Table B holds the same points as the rows below and some others, measured another way and shuffled. Each row below is followed by which row of B it is.
B (72 x 34):
[[ -63  -41   37 -169  -67 -227   95 -135  222  124 -155  -89   12  -29
   157   53   68  -70   69 -110  220  191 -115  -77  173  -87 -109 -149
   113   46   67   77  -41 -218]
 [ -36    5   19    7   -1  103   49   10  -61 -113  151  -40   31   49
   -73  -41 -107  100  -17  106  -94  -32   63   17  -50   73  -58    7
     5  -35  -10  -73  -40   58]
 [-204 -232   89  -89 -342  223  172   65   75   40  -95 -136   55  -92
   -49  238   25  -99   -4   46  -11  157   25 -148   68 -305  -84  -87
   360 -119  -74  111   62  121]
 [  51   85   38  -89    7   92   20   -4  -64  -79  101  -64  133   12
    99  -83  117   23  118   83 -199 -173 -146  -25  184   72 -135   86
   -99  -56  -57   70 -156  -23]
 [  64   71  -65 -107   74  -89  -23 -102    5 -105   62  147   -2   72
     6   -1  110  -49  110  -21  -48  -57  -95   56   43   53   -7   63
   -19 -117  -51  -32 -175    2]
 [ -82  -93 -134  -96  -37  118  -30    0   30  -43   52  -82   36  -14
  -144   75  -44   93  102   44   37  -61   47   87  141  -81 -209  -61
   185  -57  238  103 -118 -130]
 [-118 -106  165  -45 -161  267   16  273 -191  -39   20 -100   91 -143
  -136  126   83   20  -65  126 -133 -180   63   90 -533 -206 -159   27
   231  -73  -77  -28 -109  328]
 [   6   39  -21  -89   58  -74  -18  -73   15  -72   30  -25   65   34
    68  -26  106  -10   89   -7  -55  -38 -125  -10    4   18  -87    4
     9  -32  -11  -26 -143  -20]
 [-133 -160   52 -219 -200 -213  112  -59  234  183 -274   26  -58  -95
    46  256  141 -184   38 -169  322  248  -45  -18  -43 -297  -59 -166
   342  -48   43  106  -39  -78]
 [ -45   33  113 -111   23  111   41  129   16  -50   61  -85   23 -111
  -192  -96 -150  186  -26  147   92  -63  119  176 -100  122 -149  -49
   -64  112  116   58  -54 -101]
 [  93  186  143 -106   95   22   52  140 -135  -68  127  208   47  -41
   -63 -146   35   83  -65  106  -73 -258   33  187 -353  165   18  153
  -235  -22  -89  -25 -242  137]
 [ -51  -20  -15 -159   58 -116  -54 -124  175  -73  -87 -206   54  -34
    36   -1   99  -21  164  -23   77  121 -188  -39  177    1 -181 -121
    93   76   41   26  -30 -203]
 [ -13  -18  -44  -93  -24  -91   27 -133   71  -39   -2    6   12   62
    69   60   81  -68  100  -50    1   73 -108  -43  149  -36  -50  -24
    96  -90  -25   -6  -74  -46]
 [ -15   59  -91   86  159 -206  -10 -118  -71  -68  177   40   -8  162
    36  -84 -159  132 -104  -16   28   15   80   23 -309   87   -5  -45
   -15    9  125 -252 -111   37]
 [  23   60  184  -64 -138  181  166  163 -149   13  104  106   84  -42
    19  -30   33   28  -65  115 -157 -196   45   42 -135    9  -15  135
   -90 -112 -139   64 -143  188]
 [ -32   58   48 -164  160 -276  -25  -85  191  -48  -92   -8  -51  -44
   -65  -63  -23   36    0  -40  260  157  -32  107 -201   93  -40 -134
   -18  145   55  -82  -52 -160]
 [  -7  -74 -101  -38 -142 -144  174  -91   40  105   78  397 -251  132
  -146  188 -223  -12  -73 -100  292  138  324  193   16  -44  128  -37
   182 -226  147  -21  -53  -19]
 [ -83   10  157  -12 -210 -195  354  -94   94  300  -15  -87  125   53
   423  -66 -102   27 -151  -61  100  151  -18 -295  187  -62  -21  -94
   -68   41   44   76  -19 -113]
 [  11   28  -82  -97  170   12 -125  -68   44 -285   89   71  -67   37
  -275  -12  -30   41   98   71   -4   29    6  165  -92  137  -11   -1
    35  -39  -31 -125  -63    9]
 [ -90  -15  103  -90  -13  188   -2  126  -23  -53   35 -320  182 -122
   -31  -88    1  153   43  152  -90 -126  -58    2  -33    3 -283  -59
    20  117   94   80  -73  -64]
 [  93  126   42 -122   87   44  -43   33  -87 -122   97   61   73   -8
    -4  -80  152   16  112   68 -149 -219 -116  114  -26  115  -95  121
  -116  -70  -86   20 -212   34]
 [-139 -104   45  105 -220   82  170   12 -139  116  100 -207  185   73
   275   55  -16   40  -95   20 -187  -43  -22 -258  -76 -213 -135  -28
   170  -86   34  -31  -68  162]
 [  14   99  -59   17   94 -301  178 -217  125    5  137  261 -120  190
    23 -106 -296   92 -145  -49  215  217  171   -1   26  205  193  -47
  -156   -5   79 -153  -29 -121]
 [ -18    0   30    9  -73   23   85    0 -106   -2  115   31   33   62
    59   25  -15   28  -27   21  -77  -63   38    3  -91  -26  -51   28
    59 -110  -14  -49  -98  106]
 [-139 -109  233  -27 -313  195  276  120   -6  109   -1 -141   87  -72
    73   73  -87   13 -104   98  -34   88   79 -138   47 -122  -66  -52
   114  -30 -105   90   84   99]
 [ -22  119  308  -62  -14  109  186  246  -87  -13  108   75   22 -117
  -164 -171 -217  197 -226  195   58  -96  230  177 -463  176   21   31
  -219  114  -67  -42  -49  124]
 [ -16   49   -7  -33  146   25  -80  -35  -10 -210  112 -133   53   25
   -94  -97  -33  105   61  102  -87  -21  -51   46  -93  140 -110  -26
   -31   51   -7 -121  -47  -11]
 [-128 -117 -108   21  -82   37   52   27  -44   58   96  -25   -3   35
  -103   91 -192  141  -84   16  109  -20  207   69 -164 -132 -135  -95
   220  -50  290  -19  -98  -10]
 [ -82  -57 -149   53   15 -215   90 -163   66   22  106  139 -122  169
   -58   52 -276   91 -122  -72  223  193  221   29 -111   -3   60 -123
   134  -53  211 -159  -28  -54]
 [  24  137   21 -100  251 -179  -96  -70   53 -145   39  -89   64    3
     6 -175   36   94   44   34   25  -18 -129   64 -193  177 -103  -41
  -136  142   25 -127 -130  -96]
 [-132  -79   73    2 -132  221  135   40   -1  -99   90 -132   93   -4
   -60    6 -118   60  -53  144 -131   69   44 -132   23  -37  -36  -24
    82  -35  -74  -13   44  108]
 [ -69  -21   99 -127  -71  -75  154    8  129   24  -41  134  -78  -44
  -123   44 -111    3  -85    4  210  162  123   71 -131   -2   67  -70
    47   -4  -16   -2   -2   -6]
 [-152  -74  165 -101 -179  -55  226  -12  168  151 -113 -204  110  -80
   165    7  -59   23  -73    8  133  191  -35 -190   74 -105 -105 -151
    70  104   30   89   39 -111]
 [ -65   36  -39   53  146  -87  -20  -67  -26 -115  139 -102   58   83
   -12 -114 -144  156  -80   54  -18   21   32  -18 -262   88  -64  -68
   -20   80   97 -198  -65   15]
 [ -58   42  146  -11   32  120   69   55  -12 -117  122 -211   93  -31
   -55 -156 -165  168  -53  171  -73   14   37  -16  -64  159 -101  -48
  -107  122  -29  -67   38  -18]
 [ -18    5   10  -65  -70  148   87   30  -42  -35  111  -21   81   10
    -8  -25  -33   69   40   91 -100 -101   15   -1  155   17 -103   40
    -9  -76   35   86 -106  -17]
 [-174 -156  -81   76 -127  -10  160  -74   50   29  102   16  -74  112
  -104  107 -329  106 -160    6  156  220  264  -49  -77  -92   24 -140
   225  -56  178 -107   60   20]
 [-129  -86  146   37 -205  271  169  123 -105  -33  115 -160  122  -23
    -1   28 -106   72  -98  158 -181  -13   74 -123  -90  -79  -71    0
   100  -51  -93  -14   35  194]
 [   8   16 -141  -24   36 -169   56 -118   20    6  115  240 -116  135
   -79   31 -161   67  -33  -54  171   39  170  130  -34   49   44  -25
    47 -106  176  -70 -129  -67]
 [ -61  -68  -69  -17 -100  -10   86    4  -56   74   81  103  -21   53
   -23  100  -81   53  -50  -26   77  -51  146   69 -121 -118  -64  -19
   161 -122  168    3 -144   37]
 [  42   62    4  -70   34   23    0   30  -87  -49  109   64   19   14
   -39  -31   15   66   47   47  -41 -159   18  139  -65   63  -99   55
   -30  -70   41   -2 -173    7]
 [ -18   38   39 -111  -18  -26  121    3   86  100   41  -80   32  -35
     8 -102 -167  172    6   49  167  -20   90   80  220  102 -174  -91
   -82   94  241  143  -75 -286]
 [  -7   63   38   45  -60  -93  135  -83 -100  142  113 -200  246  102
   466 -121   82   58   -8  -22 -191 -132 -184 -260  128  -36 -176   12
   -78  -10   55    9 -177  -34]
 [-138 -117  125   19 -323  -70  304  -46   24  290  -38 -145  114   37
   372   98  -21  -42 -105  -74   34  128  -11 -286  122 -237  -87 -102
   170  -61   26   69    1   11]
 [  -3   13   75 -101  -21   20   71   65   -8  -97   42  249 -105  -20
  -228   54  -55  -10  -57   54   79   19  144  184 -286   35   98   44
    38  -98 -104  -63  -72  154]
 [-141  -88   91   32 -122  221  119   56  -33 -106  106 -177   92   -2
   -67    1 -142   85  -79  153 -133   71   67 -116  -60  -33  -56  -44
    99  -10  -70  -59   66  129]
 [-137  -25  119   47 -130   92  194   -6   -7   69   87 -334  228   20
   255 -115 -111  130  -89   98 -144   34  -59 -296  121  -26 -158  -83
   -30   85   35   20   15  -32]
 [ -12   -1   30  -55  -45  185   34   29  -60 -141  108  -32   67    9
   -60   -4   27   20   69  117 -175  -81  -36    3   74   34  -74   69
    20  -98  -96   19  -69   82]
 [  46   99   19  -34   74   26  -55   51 -188  -58  124  -60  166   16
   136  -85  175   52   60   47 -224 -296 -144   27 -202   14 -180   99
   -57  -52   -6  -37 -269  107]
 [ -69  -76 -132   22  -17 -176   34  -53  -30   83   86  152 -126  102
   -88  112 -184   86  -89  -86  237   34  238  158 -263  -95  -43  -94
   213  -87  275 -106 -123   -7]
 [ -22   -8   47 -113 -112   38  168  -24  109   62   34    1   -7   -9
   -20  -13 -139   76   24   48  120   65   83   28  338   62  -79  -48
   -18  -14   98  152  -11 -201]
 [  13   97   52  -55   28 -201  108  -54   -5   88   38   73   68   47
   194  -87   23   31  -69  -42   43  -39  -40  -38 -144   26  -17    6
   -93    7   36  -40 -178  -13]
 [-112   11   88   83  -54   13  159  -14  -58   67  126 -316  236   48
   276 -155 -121  176 -123   88 -134  -19  -43 -255  -27    6 -164  -72
   -66  110  100  -44  -39  -20]
 [  33  174  174  -69  165  -43   18  143 -101 -106  106  117   25  -65
  -130 -182  -66  146 -145  118   17 -152   87  206 -585  191   20   61
  -217   97  -60 -142 -167  137]
 [-102 -139 -156   36 -112    2   42  -37  -71   40   93   63  -43  102
   -61  174 -109   36  -33  -47   58    3  159   40 -117 -188  -79  -56
   300 -169  201  -56 -111   76]
 [   8   61   60 -110   30  118   11  152  -88  -87   89  130   19  -74
  -199  -33  -10   87  -27  113  -22 -196   95  206 -298   43  -49   79
   -37  -44   15   16 -188  103]
 [ -94  -24   -8   36   12   -5   80   -6  -15  -34  123  -40    8   52
   -81  -39 -229  162 -126   63   65   53  161   20 -203   30  -43  -77
    44   33  133 -112  -26   17]
 [ -29   -5  -69   14  -59 -121   88 -143  -30   73   75  -32   95  131
   269   17   51  -17   18  -67  -70  -12  -96 -162   99  -86  -78   -9
    73 -104   63  -33 -144   -4]
 [ -47   20  114  -96   12   -8   50   -6   75  -88    6 -100   30  -43
   -49  -53  -41   45   10   74   30   88  -22    7  -46   80  -64  -62
   -17   67  -57  -38   11  -31]
 [-203 -279 -333  101 -142    7   -8 -297  107   -6   88 -345   40  206
   107  198 -147   46  147  -66    0  244  -18 -259  542 -227 -254 -228
   458 -118  334  -20   75 -218]
 [ -40   11  230  -19 -182  380  171  258 -201  -80  158   28  104  -79
  -117  -29  -54   77 -100  227 -246 -204  121   42 -221   12  -18  139
   -47 -101 -190   36  -64  298]
 [   3   64   88   -5 -127 -197  319 -111   48  173   76  229  -15  126
   225  -45 -150    1 -165  -59  109  124  102 -121   71   48  158    7
  -118  -83  -32  -18  -53   -5]
 [  42  133   42  -92  172 -221  -40 -107   44  -30   24 -142   90   23
   180 -158   82   62   82  -12   17  -31 -180    5   -1  140 -168  -49
  -134  120   43  -53 -133 -168]
 [   6   15   97   -8 -138  122  165   82 -128   18  139  107   15   29
     8   15  -75   45  -63   77  -87 -103  119   45  -45   14   -5   74
   -13 -132  -62   13  -81  131]
 [  10   57  103  -95  -12  -29  108   19   19  -52   47  172  -58    1
   -98  -14  -54    1  -43   41   63   33   84  106 -135   84   70   29
   -51  -53 -101  -43  -57   65]
 [   4   80  113 -164    1 -223  183   -9  135   51  -56  370 -132  -25
  -114   -3  -92  -26 -146  -38  286  137  151  149 -290   72  201   -8
   -85  -20  -55  -33  -99   22]
 [-130 -150 -320   51   66 -116  -63 -207   85  -95  125    4 -113  173
  -191  127 -258  113   14  -52  183  181  189   54   17  -65  -68 -171
   303  -76  340 -151  -27 -120]
 [-120 -141   40   17 -301  140  242   85  -66  142   83   95  -30   21
   -49  157 -189   45 -138   33   67   24  263    9  -42 -174  -16  -25
   214 -164  100   64  -22  109]
 [ -90  -74 -157   74  -10 -134   58 -102  -35    5  129  139  -66  159
   -36   89 -185   65 -118  -60  104   74  179   10 -253  -88   35  -60
   187 -118  176 -174 -106   86]
 [   8   45   26 -132   87 -133    1  -51   95  -94   -7  125  -84   -1
  -134   -3  -20    1   22    1  150   83   24  141 -134   86   25  -31
     0    0  -26  -69  -69  -34]
 [ -85   11   70  -30  -26 -117  126  -58   57   85   10 -158  122   21
   205  -78  -51   72  -72   -2   33   67  -55 -153  -33  -18  -98  -93
   -16   84   71  -19  -59  -75]
 [-143 -163  109  -66 -284  200  177   52   42   10  -25  -97   28  -54
   -45  162  -37  -50   -2   70  -26  129   45  -98  112 -171  -57  -53
   241 -106  -95   83   75   92]]
Rows of B count from 0, top down.

[-156   60  404 -178 -176 -397  133   53  224  463 -200  254 -357  365
  214 -165 -221  -78 -434  421 -242 -326 -160  -65  206 -348  543]	16
[ -60  248  354  -15  -20  -93  209 -261  195 -130  152  297 -149 -355
 -140 -201  -84 -157 -396  373  227  -36  -52 -233 -147   75  354]	71
[-210 -140  121   45  -30 -119    9  -49   46  178 -193   -2    5 -111
  103 -179   68 -217 -203    2  413  -29 -259 -125 -128  -21  140]	20
[ 326  301 -570  323   58  403 -653  186  -54   74  310   48  237   32
 -343  119  199  468  178  192  308  679 -230 -226 -768  389 -260]	6
[ 305  283   25  -93   -9   73 -112  148 -264 -296   92   -5   23  293
  135   62 -153  224 -212  388 -320  373 -165 -175  395  107 -117]	13
[  51 -196 -115   14 -173   25  111  -56  -76  -27  151  -74  179  214
  378   -4 -538 -195  117  134  369  430   22 -263   19  -45    0]	57
[-108 -507   73   98  -29  -53  161  -83   50 -127 -116 -157   36 -174
  334   39 -234 -193   66  -37  437   90    7 -172 -264   86 -102]	7
[ -83  178  209   63  -26  142  -70 -142  200 -138  361   73  -67 -106
 -117 -136   88 -156 -161  127  234  154   44 -150   22  133   21]	24
[-164 -386  362  -12  115   67  -63    4  -14 -519 -136 -184  -37 -123
  144   75  299  -52   25  -30  -54  -95  -21   26  223  222 -347]	34
[-125 -141  166  -47 -176  -16  182  -10  130  246  -30 -201  -90  281
  376 -223 -348 -298 -229   29  116  283   64 -107  474   15   68]	61
[-126 -463  229    3  -72 -152  408 -222  112  -78 -191   -8  -36 -282
  315  -76 -432 -267  -72  175  406   39   50 -199 -241   70  168]	12
[-183 -467  186  -30   -8 -178  228  -88  -32   -9 -476  -41   22 -220
  257 -100 -141 -164  -84  113  310  -56 -191  -95 -174   54  101]	47
[ 153  464 -313   81  -74  217 -381   67 -167  116  304  139  263  248
 -151 -120   26   57  -55  195  326  553 -298 -245  -83   36   43]	48
[-120 -113  325   81   16  -23   20  -54  313    6   21  -25 -261 -174
   14  -79   92  -31 -245  125   54  -68   42  -65  -94  186   29]	31
[-168 -378   13   34  -81  -82  -60  104    9  237 -268 -178   18  201
  329  -49  -64 -121   -7  -56  234   71 -174  -61    3  -39  -33]	63
[  14  -75 -112  126  -93  183 -204   72   73   56  311 -204   66  244
  207   -4  -97  -98   59  -79  280  410   35 -164   66   97 -212]	51
[-129 -195  237   62  -18  134  -27 -117  112 -394  304 -105   13  -73
  128   22   47 -219   71  -51  265  101  117 -124   93  112 -224]	62
[-344 -423  305   69   49   57 -490  168  232 -176   55 -106 -141  195
   16  167  645   24  237 -190  -32 -377  -35  148  -52  -37 -326]	9
[-104   83  116   55 -191  279 -115 -101  240 -129  744 -137   19  350
  178 -102 -168 -356   72  -98  280  419  320 -167  456    4 -165]	17
[-181 -121  536   16   23  -70  286 -353  274 -535  289  175 -161 -490
   -3  -30  -29 -283 -149  182  318 -241  166 -200 -178   78  116]	11
[-108 -439  494  -87  122 -355  408 -108  -14 -263 -653   23 -222 -495
  245  -19  -65  -40 -388  281   -7 -378 -229  -90 -153  129  134]	18
[  45 -208  180  -14   65   17  103  -51 -116 -408 -183  -62   20 -207
  132   34  -49   41  -88  212   30  142  -98 -119    0  246 -150]	45
[-187 -607  182   88   16  -97  146   10  165  104 -432 -268 -134 -188
  323  -37  -64 -104  -95  -72  223  -20  -39  -27 -170  206 -116]	64
[  22   80   98  110  -33   20  120 -245  224  -78  235  248  -31 -362
 -148  -86 -213  -52 -129  345  390  175   35 -269 -527  170  237]	2
[ -94  -38  312 -141 -114 -280   10  107   58  152  -99   87 -215  360
  273  -30 -115  -54 -272  263 -187 -219 -158  -69  278 -279  229]	38
[ -46  366  235   64  -14   37  -61   -3  364  392   59   76 -321  -45
 -189 -308  128   21 -568  256  -60  129  -62  -79   86  236  231]	65
[ -52  -84  355  111   81  135  -37 -115  315 -383  253  -11 -227 -299
  -96   34  175   21 -126  129   10  -12  172  -75 -121  326 -160]	15
[ -11   26  169   50   50 -117   64   24  133  242 -337   40 -201 -215
  -24 -176   35   83 -446  271   27   13 -240  -96 -187  209  198]	44
[  62 -185  112  -14   10   57 -247  182  -70 -304   32 -126  -42  274
  200  204   99  173   73  119 -222   71  -68  -41  155   69 -301]	56
[-287 -323  259  -30  -69 -177  -25   12   82   36 -106  -16  -40  125
  264  -38   67 -254  -25  -50  265 -247 -144  -71   36 -224   69]	35
[ -40 -244  356  -45  110  -85  148  -68  -92 -497 -219  -38  -55 -292
  149   42   71  -29 -163  170   15 -110 -131 -109   44  166 -117]	26
[ 123   87  439 -287  -69 -331  118   38 -132 -368  -59  357 -202  266
  194  156 -262  182 -209  676 -514 -307 -154 -136  214 -284  287]	66
